Each row was made from one walk, in order. Every step used is in the known rows, and no mark comes twice. Write each row's walk.
Each row is shifted at random along 4 fixed directions that mean nothing.
Known rows
punek/tozipa/rozer/fura/beso/figef: -1.665 -0.886 -1.580 -1.110  1.066 -0.249  1.191  1.975  1.795  0.888 -2.346  2.638 -0.093  1.038  2.853 -1.709  0.266  2.279 -4.923 -1.677 -0.888 -0.604 -0.535  0.168 -1.683  0.218 -0.089 -3.756  4.979 -0.078 -2.992  1.816 -0.740 -3.212  0.806  1.746  0.106 -1.229 -0.946  1.503 -2.081  2.465 -0.812 -4.220
tozipa/figef/biza/rozer/fura: -3.884  0.024 -4.989  1.019  0.944 -0.047 -0.379 -0.843 -1.048 -0.989  0.505  1.588 -0.941 -0.303  3.032  0.848 -0.252  1.807 -0.160 -0.238 -3.353 -2.522  0.468 -1.955 -1.036  0.261 -0.127 -3.701  0.194 -3.932 -0.484 -0.164 -0.207 -1.504 -0.999  0.753  1.054  1.839  0.792  0.313 -2.331 -2.339 -2.742 -0.474
fura/rozer/biza/tozipa/beso: -3.184  2.594 -3.476 -0.159  0.021 -2.403 -0.527  0.735  0.278  0.140  0.321  2.582 -0.627  0.098  1.686 -0.324 -0.571  5.063  0.151 -0.363 -2.628 -2.485 -0.668 -3.325 -0.634 -3.126 -0.493 -3.890  1.522 -1.837 -3.298  1.552 -1.673  1.022 -2.028  0.489 -1.569  0.047  0.497 -1.224 -2.665  0.038 -0.905 -0.519
punek/beso/figef/biza/rozer/libebol/tozipa:  0.418 -2.739 -3.638  3.038  1.332  0.583  0.202  0.070 -2.863 -2.582  1.137 -2.609 -0.680  0.089  3.970  0.518 -1.554  0.772 -1.303 -3.288 -2.799 -1.652  1.085 -2.240 -0.008  1.348 -2.128 -2.594  0.765 -1.460  1.140  0.158 -0.699 -0.453  1.334 -0.946  1.512  1.121  2.811  2.155 -1.362  1.081 -0.029  0.300
libebol/fura/rozer/tozipa/figef:  0.653 -0.467 -4.753 -0.201  2.972  0.755  1.138  0.210  1.511  0.604 -4.820  0.774  1.572  1.912  1.813  0.304 -0.381 -0.825 -2.943 -2.242 -1.033 -2.010  0.214  1.138 -0.093  1.491 -0.562 -0.682 -0.008 -0.860 -1.845  4.537  0.124 -1.611  3.056 -0.213 -1.217  0.057 -2.564 -0.826 -2.251 -0.257  0.748 -0.702
punek/tozipa/figef/biza/rozer/libebol: -3.263 -2.209 -5.956  2.255  0.508  1.950 -0.015 -1.573 -0.998 -0.839 -1.873  2.465  0.301 -2.171  1.980  0.224 -0.891 -0.988 -0.527 -1.623 -3.425 -1.752 -1.521 -0.921 -1.450  1.033 -0.113 -2.848 -1.247 -1.309 -0.014  1.116  1.677 -1.698 -0.135 -0.267 -0.299  1.904 -0.558  1.961 -4.554  0.496 -3.482 -0.692
fura/tozipa/beso/figef/biza/rozer/punek: -0.256 -0.236 -4.833 -0.639  2.289 -0.383  2.448 -1.194  1.918 -3.384 -2.185  0.816 -2.939  2.269  2.601  0.410 -2.736 -0.972 -1.829 -3.025 -2.623 -0.206  0.485 -2.621  0.430  0.087 -1.577 -2.084  3.274  0.238 -2.541  1.095 -0.635 -2.173  1.260  0.018 -0.683 -0.200  1.001 -0.008 -1.518  2.160 -0.380 -2.617
figef/fura/rozer/tozipa: -1.001  0.785 -4.419  0.450 -0.040  1.950 -0.349  1.703 -0.221 -0.361 -0.177  0.374  0.717  3.626  1.832 -0.706 -1.718  0.427 -0.765 -2.553 -3.865 -1.857  0.109 -2.818  0.047 -0.875  0.782 -1.973 -1.307 -1.323 -1.429  2.026  0.380 -0.561  1.884  0.435 -0.423  0.445 -0.400 -2.820 -1.426 -1.847  1.036  1.495
beso/libebol/fura/tozipa/figef/biza/rozer/punek:  0.176 -0.051 -3.543  1.573  0.634 -0.990  0.515  0.319  0.150 -0.084 -0.627  0.821 -0.315  0.505  1.939  0.341 -1.267 -0.027 -1.402 -2.565 -1.606 -3.796  1.118  0.568  0.752  0.982 -1.718 -2.667  0.034 -1.241 -0.227  2.980 -0.478  0.873  1.959 -2.997  1.048  1.541  1.591  2.409 -1.546 -0.375  1.842  1.296
figef/biza/rozer/tozipa/beso/libebol/fura:  0.379 -1.133 -5.010  1.315  1.706  1.287  1.722  0.969 -1.405 -2.652  0.224 -1.624 -1.072  1.271  2.344  2.632 -3.372 -0.755 -1.730 -3.524 -3.343 -1.282  0.424 -3.329  0.331  1.701 -1.314 -1.312 -1.368 -1.589  0.792  1.298  2.638 -2.020  2.193 -0.191 -0.008  2.557  2.704  2.189 -2.183  0.148 -0.914  1.027
beso/libebol/tozipa/figef/fura:  2.362 -1.725 -5.180  1.118  1.625  1.131  1.831 -1.361 -0.084 -0.822 -2.230 -1.865  1.287  2.151  1.134  0.923 -2.370 -2.790 -1.789 -3.743 -1.104 -1.805  1.270 -0.818  0.383  2.731 -1.033 -2.434 -1.284 -0.947  0.488  5.477  2.871 -1.037  5.545 -2.608 -1.124  2.169  1.215  2.846 -0.287  0.064  1.400  0.497
rozer/biza/figef/tozipa/beso/libebol/fura: -3.284  1.684 -7.433  0.617 -1.175 -0.009 -0.091 -4.447  0.199 -2.289 -1.485  1.107 -1.686  0.212  1.491  1.501 -4.162 -0.381  1.280  0.195 -3.165 -0.977 -0.961 -5.130  0.590 -2.082  0.886 -3.122  0.057 -0.941 -0.924  0.891  3.963 -0.834 -1.086 -1.771 -4.081  2.146 -0.018  0.564 -2.897  0.711 -3.806 -0.133
figef/fura/tozipa/beso: -2.924 -0.426 -3.337  2.033 -0.564  1.015 -2.459  0.611  0.616 -0.194  1.286  3.578 -0.142  2.949  2.358 -2.417  0.270  3.834 -0.312 -1.840 -4.068 -2.188  0.670 -1.052 -1.187 -0.101 -0.073 -4.230  1.352 -2.055 -3.111  1.809 -2.928 -0.554 -0.261 -0.704  2.939  0.735 -0.686 -2.175 -0.971 -2.345  1.326  1.084
punek/beso/figef/biza: -1.331 -2.647 -2.167  3.530  0.545  0.553 -1.418  1.201 -2.697 -0.716  2.225 -0.167 -0.569 -0.599  4.318 -0.943  1.052  4.509 -1.184 -2.176 -2.515 -2.690  1.298 -0.708 -1.625  1.100 -1.748 -4.263  2.202 -2.064  0.000  0.049 -3.332  0.772 -0.756 -0.697  2.701  0.522  1.783  1.124 -1.205 -1.177  0.494  1.070
punek/beso/libebol/fura:  1.126 -2.460 -1.340  2.337  1.351  0.557 -0.412  1.504 -1.183 -0.051 -0.075 -0.853  0.593  0.261  2.566 -0.510  0.060  1.905 -3.357 -2.309 -0.961 -1.799  0.765  0.624 -0.664  2.062 -2.220 -3.255  2.870 -0.637 -0.598  2.900 -1.610 -0.524  2.290 -1.450  1.578  0.738  0.789  3.212 -1.139  1.265  1.315  0.159
figef/biza/rozer/libebol/fura: -1.134  0.047 -2.945  1.346  0.848  0.364  1.358  2.348 -1.171 -1.009  1.379  0.814  0.272  0.194  3.410  0.890 -0.605  2.488 -2.036 -2.302 -2.086 -1.873 -0.702 -2.151 -1.164  0.513 -1.408 -3.099  1.897 -1.804 -0.068  1.255  0.787 -1.449  0.236  1.470  1.029  1.418  1.331  1.058 -1.765 -1.897 -1.161  1.232
fura/rozer/tozipa/figef:  0.324 -1.379 -1.823  1.196  1.612  1.446  1.574  3.256 -0.303  2.598 -0.384  0.117  1.963  1.944  2.132  0.511  0.129  2.245 -1.403 -3.827 -2.572 -4.565 -0.190 -0.247 -0.511  0.140 -1.114 -2.363 -3.475 -2.053 -1.819  4.154 -1.062  1.859  2.333  0.173 -0.180  0.979  1.385 -1.574 -2.886 -1.582  3.678  1.422
biza/tozipa/rozer/punek/beso/fura/libebol: -2.983  1.269 -1.636 -0.387  0.499 -1.205  1.447  0.632  2.176  0.282 -0.593  3.490 -1.460 -0.905  3.103 -1.297 -0.071  2.739 -1.879 -1.894 -1.426 -1.262 -1.601 -1.305 -1.610 -1.316 -1.557 -4.353  3.540 -1.535 -3.993  2.415 -0.349 -0.805 -0.010 -0.146 -0.591 -1.074  1.140  1.562 -1.150  0.781 -2.132 -2.828
figef/tozipa/beso/libebol: -1.464 -1.254 -2.021  0.975  0.043  1.537 -0.440  1.825  0.868 -0.474  1.142  1.895  0.079  2.823  1.402 -0.267 -0.577  4.053 -1.364 -2.188 -2.496 -1.750  0.138 -1.160 -1.188  0.065 -0.776 -5.272  1.272 -1.248 -2.618  2.576 -0.670 -1.399  1.025 -0.216  0.993  1.152  1.354 -0.152  0.141 -1.039  1.198  0.022
libebol/rozer/punek/beso/figef/fura/tozipa: -2.485 -0.064 -3.652  1.760  1.320  2.708  1.922 -1.192  1.533  0.080 -3.163  1.378  0.747 -0.595  2.256 -1.419  0.856 -0.827 -0.376 -0.646 -3.188 -3.141 -1.150  0.978  0.469 -0.856 -0.001 -0.597  1.210 -0.365 -0.684  4.088 -1.344  0.654  1.578 -1.747 -1.560 -0.100 -3.974 -3.399 -2.273 -3.194 -0.778  0.820
tozipa/rozer/fura/libebol: -1.297  1.214 -0.727 -1.845  1.927 -1.089  1.595  2.785  2.584  2.327 -0.386  1.396 -0.383  2.705  3.548 -1.145  0.295  3.255 -5.233 -0.414 -0.965 -1.108 -0.293 -0.423 -1.397 -1.765 -0.207 -4.949  4.713 -1.032 -4.391  2.377 -1.182 -2.796  0.816  2.335  0.158 -0.210  0.099 -0.429 -0.143  0.184  0.891 -3.683
libebol/biza/tozipa/rozer/fura/beso:  0.956 -0.953 -3.439 -1.455  2.969 -0.677  4.424 -0.158  2.083 -2.102 -4.622  0.831 -0.065  3.371  1.494  0.553 -1.110  0.338 -4.706 -3.140 -0.486  0.553  0.103 -2.255 -0.303  3.469 -0.880 -2.442  4.808  0.068 -2.380  4.235  2.590 -5.218  4.952  0.905 -2.710 -1.144  0.618  2.525 -0.901  2.823 -1.230 -4.494
punek/beso/fura/tozipa/figef/biza: -0.364 -3.539 -3.854  2.188  1.762  2.880 -0.386 -0.151 -1.067  0.902 -0.488  0.706 -0.806 -0.615  2.409  0.170  0.335  1.057 -0.835 -2.358 -2.894 -2.818  0.180  1.188 -1.179  2.122 -1.968 -1.736 -0.706 -1.776  0.345  2.601 -2.274  1.563  0.948 -2.217  1.537  1.152 -0.138  2.002 -2.969 -1.527  0.926  1.853
figef/tozipa/beso/fura/rozer/libebol/biza: -2.188 -0.892 -4.118  0.905  0.124  1.319 -1.308  0.569  0.434 -0.305  0.253  2.233 -0.590  2.788  0.980  0.134 -0.643  3.791 -0.394 -1.826 -3.718 -3.160  0.216 -0.705 -0.292 -0.296 -0.119 -3.674 -1.147 -1.737 -1.758  2.015 -1.306 -0.269  0.487 -1.661  1.121  1.450  1.037 -1.069 -0.862 -1.544  1.620  0.544
biza/figef/tozipa/rozer/punek/beso: -1.807 -0.531  3.356 -1.228 -0.040  1.534  2.413  3.991  2.235  0.563  1.003  3.761  0.771  2.410  3.645 -0.695  2.453  5.338 -3.442 -3.513  0.748 -1.461 -1.442 -0.827 -2.415  0.601 -1.910 -4.909  8.068 -1.452 -4.532  2.887 -0.771 -3.250  0.520  4.024  0.747 -2.563  1.076  0.369  0.407 -0.953 -0.931 -2.383
biza/figef/tozipa/rozer/libebol/fura/beso: -2.672  0.751 -2.005 -0.159  0.113  0.911  0.806  0.647  0.805  0.446 -0.643  3.691 -0.202  1.090  2.757 -0.762  0.610  2.940 -1.079 -1.960 -0.975 -2.658 -1.366 -0.147 -1.697  0.186 -0.723 -3.792  3.404 -1.817 -3.322  2.335 -0.075 -1.581 -0.678  0.859  0.555 -1.235 -0.284 -0.510 -0.866 -2.012 -2.198 -1.442
biza/rozer/tozipa/beso/figef/fura: -0.566  0.385 -2.252 -0.625  1.114  1.071  3.362  0.419  1.329 -2.242 -0.795 -0.465 -0.649  0.737  2.777  1.161 -2.380 -1.461 -2.728 -3.108 -2.198 -0.639 -0.410 -3.729 -0.736  0.365 -0.375 -1.709  2.805 -0.475 -2.160  2.297  1.600 -2.816  2.902  1.708 -1.124 -0.301  0.541 -0.714 -1.236 -0.154 -1.689 -1.414
tozipa/beso/libebol/fura/rozer/biza/figef: -0.158  0.538 -2.250 -1.497  1.803  0.110  0.752 -0.362  1.901  0.025 -2.187  1.233 -1.083  1.239  0.839  0.395  0.076  1.960 -3.177 -0.484  0.014 -1.490  0.769 -0.295 -1.156  0.676 -0.707 -2.681  4.458 -0.436 -3.324  4.480 -0.452 -1.662  1.339 -0.006 -0.627  0.227 -0.968  1.023 -0.462 -0.335 -0.260 -2.138
beso/figef/biza/tozipa/rozer/libebol/fura: -1.050  0.373 -5.966  0.771  1.332 -0.141  1.395 -1.372 -0.495 -1.366 -1.633  0.061 -1.695 -0.328  3.909 -0.071 -1.117  0.100 -1.159 -1.882 -1.116 -1.598  1.250 -1.700 -1.359  0.545 -0.107 -3.123  0.888 -1.450 -0.503  1.309  1.091 -0.891  0.930 -0.834 -0.940 -0.305  0.939  0.272 -0.206 -1.906 -1.852 -0.777
figef/tozipa/rozer/fura/beso:  0.227 -1.424 -2.873 -1.352  2.401  3.929  3.399  2.393  2.235  1.299 -2.214  0.087  0.874  4.356  1.588  0.253 -1.706  0.292 -2.872 -2.428 -2.258  0.135 -1.268 -1.460 -1.253  0.430 -0.175 -2.732 -0.054 -0.528 -1.644  3.842  2.562 -2.486  3.251  2.071 -2.159  0.480 -1.003 -1.233 -0.574 -1.484  0.621 -0.975
tozipa/beso/fura/libebol/rozer: -1.499 -0.600 -7.059  2.308  2.096 -0.034 -1.976 -2.565 -0.659 -0.201 -0.497  0.721 -3.098  0.030  1.562 -0.275 -1.220  1.215  0.176 -2.130 -4.740 -3.892  0.795  0.384 -0.354  1.059 -0.446 -1.544 -3.413 -2.501 -1.100  2.746 -2.056  1.737  0.213 -4.543  2.089  3.019  0.630  0.412 -2.237 -1.267  0.823  0.470
beso/libebol/biza/tozipa/figef: -0.281 -0.675 -3.977  1.792  0.453 -0.132  1.781 -1.590  0.069  0.282 -2.015  1.400  0.657 -1.065  0.935  0.242 -0.074  0.247 -1.357 -1.917 -0.837 -3.686  0.594  0.063 -0.868  2.292 -0.692 -4.080  0.600 -0.691 -0.728  5.158  1.154  0.326  3.276 -3.336 -1.634  0.762  0.951  2.628 -1.221 -1.552  0.001  0.495
tozipa/beso/libebol/fura/rozer/punek:  2.312 -2.029 -1.270 -0.399  3.394  3.813  3.142  0.964  2.646  2.633 -3.464 -0.110  1.047  1.488  0.458  0.199  0.740  0.131 -3.713 -2.638 -0.242 -2.021 -0.118  1.514 -2.007  2.617 -1.487 -1.150  0.592  0.059 -1.717  8.070  0.955  0.551  4.345 -0.455 -1.289  1.445 -2.205  0.494 -0.719 -2.893  2.726  0.305
libebol/biza/tozipa/beso/figef/fura: -2.299 -1.467 -5.552  3.026  0.597 -0.229 -0.239 -3.126 -0.067 -1.937 -1.944  2.454 -0.223  0.279  1.725 -0.722  0.161  2.287 -0.251 -2.594 -3.181 -2.695  1.146 -1.603 -1.088  3.086 -0.112 -3.486  0.406 -1.919 -1.389  3.330  0.122 -1.261  1.924 -2.977 -0.170  0.659  0.438  0.615 -1.319 -1.283 -1.138 -0.376
beso/libebol/tozipa/rozer/biza: -1.531  1.067 -3.487  1.346 -0.392 -3.665 -0.803 -0.413 -0.145 -0.447  0.535  0.710  0.295  0.386  2.372 -0.108 -1.312  3.337 -2.287 -0.920 -0.989 -2.915  1.209 -1.236  0.296 -1.292 -0.720 -5.715  2.675 -1.388 -1.894  2.455 -0.812 -0.880  0.758 -2.790  0.507  1.961  2.550  2.460 -0.080  1.736  0.660 -1.097

Write each row's walk
-0.590 -1.439 -3.983  0.382  1.290  0.146 -0.882  0.488 -1.011 -2.039  0.083 -0.044 -2.403  1.163  2.389  0.798 -1.003  0.622 -1.977 -1.336 -2.914 -2.028  0.777  0.091  1.153  0.265 -1.452 -1.988  1.989 -1.026 -0.816  0.212 -2.543 -1.345  0.813 -1.469  1.880  0.372  1.734  2.420 -2.177  2.125  0.115 -1.205
punek/beso/fura/libebol/rozer/tozipa/figef/biza
-3.582 -1.603 -4.887  1.994 -0.599  1.302 -1.571 -1.036 -0.592 -0.064 -1.454  3.305  0.442 -0.384  0.679 -1.090  0.156  0.874  0.178 -0.659 -3.515 -2.772 -0.276  0.163 -0.626  0.810  0.643 -2.779 -0.604 -1.420 -0.580  2.054 -0.448 -0.595 -0.028 -1.494  0.856  1.439 -1.363  1.081 -3.946 -0.094 -1.439 -0.166
punek/tozipa/figef/fura/beso/libebol/rozer/biza
-1.308 -2.155 -2.058  0.095  2.113  2.622  2.184  0.972 -0.009 -0.101 -0.314  0.884 -0.212  0.273  2.508  1.531  1.109  1.082 -1.561 -2.249 -1.618 -1.951 -0.035 -0.830 -1.830  2.455 -1.496 -1.996  1.344 -2.783  0.181  2.531  0.320 -1.149  1.493  1.809  0.825  1.381  0.679  1.610 -1.891 -2.831 -0.939  0.125
tozipa/figef/biza/rozer/punek/beso/fura
-3.144  1.426 -5.770  1.140 -0.617 -0.370 -2.193 -1.263  0.506 -2.946 -0.002  1.916 -2.054  3.392  1.671 -1.525 -2.370  0.558  0.133 -0.988 -4.901 -1.682  1.085 -2.448  1.568 -1.574  0.629 -2.801  0.916 -1.369 -2.256  0.119 -1.586 -1.583  0.245 -2.190  1.494  1.071  0.179 -1.852 -0.965  0.387 -0.078 -0.477
figef/fura/tozipa/beso/libebol/rozer/punek
-0.477 -0.555 -4.783  3.177 -0.553 -1.401 -0.938 -0.522 -0.364  1.245  1.555  0.149 -0.930  2.296  3.170 -1.124 -2.637  1.984 -0.079 -2.962 -5.518 -5.087  0.888 -1.198  1.614 -0.755 -0.772 -4.114 -4.579 -2.623 -0.646  1.751 -0.230  3.197  1.086 -4.302  0.659  2.142  2.938  0.861 -2.805 -0.298  4.025  1.455
rozer/fura/libebol/biza/tozipa/beso/figef
-1.705 -0.531 -2.488  0.619 -0.303  0.079 -0.563  1.244  0.694 -1.820  1.355  1.164 -0.707  3.429  1.318  0.449 -1.835  3.326 -1.463 -1.969 -3.451 -2.013  0.803 -2.299  0.474 -0.199 -0.508 -4.672  1.338 -1.582 -2.007  1.087 -0.369 -2.259  1.278 -0.638  1.008  1.127  2.398  0.365 -0.152  0.396  0.891 -0.684
figef/tozipa/beso/libebol/biza/rozer/fura
-2.667 -0.487 -2.626  1.263  0.023 -0.893 -1.733 -0.952  1.672  0.460 -0.306  3.332  1.807  1.018  2.306 -1.502  1.926  5.707 -0.839 -0.860 -1.709 -3.335  1.138  0.475 -1.286 -0.564 -0.748 -4.622  3.326 -2.189 -2.996  4.365 -3.394  0.041 -0.340 -1.232  1.560  0.602 -1.777 -1.498 -0.175 -2.601  1.260 -0.003
libebol/tozipa/beso/figef/fura/rozer/biza
-1.572  0.689 -1.324 -2.173  1.088 -0.453  1.963  0.598  3.903 -0.748 -1.528  4.802  0.916  0.537  1.826 -0.617  1.746  1.247 -2.479  0.126 -0.381 -1.211 -1.770  1.629 -0.669 -1.686 -2.504 -4.533  8.594  1.127 -4.005  3.846 -2.445 -2.265 -0.372  2.116 -0.120 -1.554 -2.605  0.455 -1.071 -0.676 -1.062 -2.512
fura/libebol/tozipa/figef/biza/rozer/punek/beso
-1.586 -0.686 -2.097  0.071  0.800  0.521  0.721  0.648  1.022 -1.276  0.093  2.082  0.131  3.474  1.915 -0.281  0.841  1.063 -1.377 -2.366 -2.417 -1.903  0.691 -1.426 -0.557  1.670 -0.560 -3.316  2.602 -1.908 -1.907  2.243 -0.575 -2.486  2.069  1.568  1.831  0.767  1.042 -0.011 -0.726 -1.323  0.744 -1.160
tozipa/figef/fura/libebol/biza/rozer/punek
-1.006  1.778 -0.077 -1.076 -0.868  0.247  0.505  2.210  0.071 -1.218  1.183  1.750 -0.860  2.598  2.780 -0.877  0.185  2.199 -1.569 -3.319 -0.899 -2.207 -0.033 -2.409 -0.251 -0.050 -1.046 -2.674  5.532 -1.608 -2.634  1.441 -0.525 -1.295  0.618  1.828  0.628 -2.228  1.406  0.342 -0.278 -0.585 -0.933 -0.834
biza/figef/fura/rozer/punek/beso/libebol
 0.052 -2.324  1.237  1.358  0.503  4.435  1.837  1.925  0.744  3.069 -0.279  1.422  2.099 -1.072  1.326 -0.690  2.772  1.790 -1.711 -0.729 -0.480 -3.434 -0.826  2.262 -1.685  0.870 -1.666 -2.480  3.591  0.135 -1.380  6.385 -2.056  1.589  2.039 -0.438 -0.276 -0.785 -2.734  0.139 -1.771 -4.210  1.122  2.553
punek/beso/libebol/rozer/biza/figef/fura/tozipa
-0.592 -0.455 -6.569  2.170  1.785 -4.587 -1.812 -0.704 -1.065 -5.230 -0.749  0.056 -2.341  4.186  3.657  0.563 -3.769  0.544 -1.546 -4.565 -3.762 -1.159  2.342 -2.647  2.956  1.916 -1.976 -1.917  0.201 -2.963 -0.835 -2.007 -0.983 -3.758  1.257 -1.932  3.305  1.992  4.411  2.937 -2.170  6.268  0.544 -2.473
libebol/fura/tozipa/figef/biza/rozer/punek
-2.355 -0.808 -0.118  1.785 -1.411  0.396 -0.036  1.200  0.878 -0.185  1.043  1.462  1.131  1.410  2.941 -1.207 -0.029  3.149 -1.749 -1.662 -2.543 -2.694 -0.618 -1.276  0.534 -1.535 -1.532 -4.493  2.781 -1.387 -0.971  1.867 -0.692  0.708  0.722 -1.088  0.839  1.665  1.220  1.140 -1.227  0.459  1.820  0.045
rozer/punek/beso/libebol/tozipa/figef/fura
-2.534 -2.218 -4.354  1.542  0.048  1.243 -1.107 -0.305 -0.343 -0.684 -1.984  2.909  1.101  1.026  1.278 -0.865  0.306  0.567 -1.513 -2.038 -2.924 -2.046 -0.178 -0.359 -0.707  1.484  0.397 -3.049  0.218 -1.053 -1.239  1.714 -0.007 -2.576  1.237 -0.020  0.826  0.803 -0.384  1.042 -3.294  1.349 -0.806 -1.487
punek/tozipa/figef/fura/rozer/libebol/biza
-0.976  1.184 -2.431 -1.521  0.257 -1.273  1.265  0.376  1.799 -1.963 -1.298  1.677 -1.173  3.481  3.511 -1.538  0.472  1.562 -3.589 -1.275  0.086 -0.933  2.253 -1.412 -0.733 -0.230  0.665 -4.342  7.521  0.398 -3.322  1.127 -2.146 -3.565  1.902  1.293  0.567 -2.629  0.271 -1.766  1.717 -0.542  0.658 -3.039
beso/figef/fura/tozipa/rozer/libebol/biza
-0.532 -3.076 -2.409  1.636  1.270  0.946  0.427  2.717 -0.636  1.439 -0.339  0.728  0.068  1.622  3.033 -0.977 -0.510  2.630 -3.294 -3.959 -2.825 -2.057  0.160 -0.276 -1.281  1.858 -0.787 -2.937 -0.793 -1.648 -0.567  1.717 -0.014 -1.007  1.332  0.104  1.628  1.206  1.656  2.503 -2.907  1.664  1.425 -1.191
punek/tozipa/rozer/fura/beso/figef/biza
 0.578 -3.220 -1.984  1.501  1.725  3.919  1.206 -0.019  0.326  1.204 -0.886 -0.714  1.129  0.537  2.483 -0.702  1.036  0.320 -1.540 -1.764 -1.638 -1.303  0.318  0.039 -2.015  1.308 -1.208 -2.321  1.818  0.027 -0.432  4.467 -0.912  0.476  2.169  0.062 -0.197  0.268 -1.836 -0.262 -0.776 -2.903  1.197  1.197
punek/beso/figef/fura/libebol/tozipa/rozer/biza
-4.005  3.051 -6.658 -0.438  0.472 -2.142 -0.506 -2.215  1.756 -3.074 -2.021  3.733 -2.984 -0.406  1.765 -1.288 -0.954 -0.423 -0.245  1.265 -3.744 -2.254 -0.942  0.177  1.481 -3.719  0.033 -3.048  4.284  1.067 -2.970  0.068 -2.598 -1.293 -2.443 -1.495 -0.582 -0.478 -1.793 -1.447 -2.333  0.913 -2.814 -2.856
fura/libebol/rozer/punek/tozipa/beso/figef/biza
 0.002 -3.314 -3.946  3.734  1.881  2.758 -0.587 -0.724 -1.992  0.754 -0.483 -0.634  0.218 -2.105  1.670  0.462 -0.168 -0.662 -0.147 -1.699 -3.052 -3.451  0.471  1.471 -0.722  2.369 -2.256 -1.574 -2.066 -1.515  1.203  3.151 -1.437  1.911  1.244 -3.150  1.489  2.094 -0.344  2.319 -2.952 -1.950  0.271  2.796
punek/beso/libebol/fura/tozipa/figef/biza/rozer
-3.138  2.431 -4.764  0.893 -1.469 -1.548 -2.661  0.304 -1.107 -3.097  1.100  1.199 -1.462  2.902  1.576 -1.301 -2.030  1.937  0.477 -1.395 -4.690 -2.205  1.014 -3.871  1.769 -2.017  0.319 -2.814  0.886 -1.880 -1.081 -1.103 -1.235 -0.580 -0.243 -1.372  0.876  0.249  1.764 -0.879 -0.989  0.825 -0.408  0.006
figef/fura/rozer/punek/beso/libebol/biza/tozipa
-2.764  1.432 -0.614 -1.904 -0.402 -0.021  0.902  1.224  1.897 -1.130  0.359  3.828 -1.893  1.679  3.062 -0.375  0.333  2.763 -1.868 -2.202 -0.698 -1.627 -1.211 -1.168 -0.858 -1.044 -1.213 -4.104  6.792 -1.055 -4.057  0.797 -0.915 -2.709 -0.951  1.794  0.332 -2.350  1.160  0.615 -0.174  0.204 -2.427 -2.920
biza/figef/tozipa/rozer/punek/beso/fura/libebol
-1.424  2.161 -4.085 -0.850  0.017 -3.673 -0.925  0.763 -0.535 -0.430  0.024  1.948 -2.216  1.292  2.323  0.037 -0.467  3.400 -1.690 -2.185 -1.507 -4.345  1.281 -0.602  0.702 -0.584 -0.410 -2.905  1.172 -2.578 -1.790  0.880 -2.536  0.485  0.690 -2.149  1.484 -0.506  3.185  1.483 -1.274  0.887  1.346 -1.248
beso/fura/rozer/libebol/biza/tozipa/figef
 0.645 -1.301 -6.317  2.214  1.761  2.050  2.167 -0.955 -1.123  0.740 -0.499 -1.481 -1.432 -0.087  3.583  0.171 -1.933 -1.225  0.528 -3.876 -3.157 -3.035  0.947 -1.606 -1.272  1.332 -0.714 -2.153 -4.567 -1.999  1.145  2.837  2.036  2.551  1.943 -2.129 -1.401  1.098  1.687  0.337 -1.437 -3.860  0.626  2.294
beso/figef/biza/tozipa/rozer/fura/libebol
